Here is a tiny trained network, its code and every weight. The questions are about switching its units off for an input and a class, where a switched-off unit gives its printed mean instead of its output.

import numpy as np


def w(rows, s, z=0):
    codes = np.array(rows[::2]) - 128.0
    scale = np.full(codes.shape[1], s)
    scale[-1] = z or s
    return codes * scale


def f(y):
    return np.maximum(y, 0)


def log_softmax(a):
    a = a - a.max(-1, keepdims=True)
    return a - np.log(np.exp(a).sum(-1, keepdims=True))


def net(x, mask):
    res = np.array(x, float).reshape(1, 5) / 4 @ E
    y = f(res @ A[0][:, :-1].T + A[0][:, -1])
    res = res + np.where(mask, y, B[0][:, -1]) @ B[0][:, :-1]
    return log_softmax(res[-1] @ U[:, :-1].T + U[:, -1])


A, B = {}, {}
E = w([
[116,189,173,153,105,246,85,185,102],'x0',
[110,80,27,172,161,100,224,118,5],'x1',
[132,83,162,194,240,138,113,21,157],'x2',
[151,54,180,148,156,65,146,151,158],'x3',
[162,112,142,3,190,113,162,24,103],'x4',
],0.0047)
A[0] = w([
[141,59,187,59,175,91,180,133,89,239],'n1',
[129,114,113,106,106,72,131,144,147,186],'n2',
[117,120,76,149,156,121,160,90,90,250],'n3',
[131,114,82,86,77,24,151,138,143,177],'n4',
[125,148,115,173,58,147,113,255,127,201],'n5',
[121,135,78,153,158,158,135,89,84,101],'n6',
[125,107,163,150,143,95,111,106,180,108],'n7',
[141,180,149,21,100,153,114,94,136,166],'n8',
[135,132,116,164,140,117,93,80,181,147],'n9',
],0.017,0.0016)
B[0] = w([
[127,120,108,150,220,132,121,92,131,213],'n1',
[162,115,100,141,119,106,153,165,135,171],'n2',
[138,130,92,116,158,132,226,103,116,197],'n3',
[137,87,79,131,92,87,214,124,114,205],'n4',
[114,168,165,99,3,146,172,186,123,254],'n5',
[135,111,99,144,129,114,213,132,118,177],'n6',
[157,117,171,144,184,123,66,137,153,181],'n7',
[93,182,184,150,90,210,155,150,101,201],'n8',
[99,156,139,112,180,172,131,85,91,172],'n9',
],0.018,0.012)
U = w([
[103,142,159,149,203,165,59,67,147,153],'0',
[162,33,13,133,141,53,183,99,115,161],'1',
[96,142,119,67,68,105,25,140,165,2],'2',
[172,69,150,134,98,57,74,193,205,86],'3',
[82,203,162,110,3,173,150,209,113,140],'4',
],0.0062,0.0034)

Each question gives the input, the list of numbers given to net, and the class t.
The units are the neurons (one row each of A and B). Each row of codes is followed by its name. A weight is (code - 128) times the scale printed after its matrix; where a second scale follows, it is the last column's (A, B and U).
mask holds one flag per neuron, in row order. A switched-off neuron (its flag False) gives its mean, the last column of its row in B, instead of its output. The means were averaged over made-up inputs and are rounded, as every weight is.
A unit's drop is (log p(t) with every unit on - log p(t) with that unit switched off) / (log p(t) with every unit on - log p(t) with every unit switched off).
The circuit of an input: a set's keep is (log p(t) with only the set's units on - log p(t) with every unit switched off) / (log p(t) with every unit on - log p(t) with every unit switched off). Starting from all 9 units, units are removed one at a time, each time the one whose removal leaves the highest keep (on an exact tie, the one counted first), for as long as the keep stays at least 0.8.
units of the circuit, in order: the units of the circuit, biggest drop first
most important unit: the unit with the biggest drop
k most important neurons: the k neurons with the biggest drops, biggest first
drop of u: that unit's drop, to one decimal
input [-2,7,-5,7,-4], class 1: units of the circuit, in order	(n4)
input [0,0,8,0,0], class 0: units of the circuit, in order	(n4; n5)
input [1,1,3,7,-5], class 3: units of the circuit, in order	(n8; n3)
input [6,-1,1,8,1], class 3: 2 most important neurons	(n8; n9)
input [3,-2,2,-1,6], class 0: 2 most important neurons	(n5; n4)
input [0,1,-5,3,2], class 1: 4 most important neurons	(n5; n4; n8; n1)
input [-6,-8,3,5,-8], class 3: 4 most important neurons	(n7; n8; n1; n2)
input [-1,-8,-1,6,8], class 0: 2 most important neurons	(n5; n1)
input [4,-3,6,8,-6], class 3: 2 most important neurons	(n7; n8)
input [6,4,3,1,1], class 1: 2 most important neurons	(n5; n8)
input [5,-5,6,3,-4], class 0: 3 most important neurons	(n7; n9; n8)
input [3,3,0,7,4], class 1: drop of n7	0.1
input [3,-8,7,4,-5], class 0: drop of n9	0.1
input [0,-2,0,4,4], class 0: drop of n5	0.3
input [3,2,6,7,2], class 0: most important unit	n4
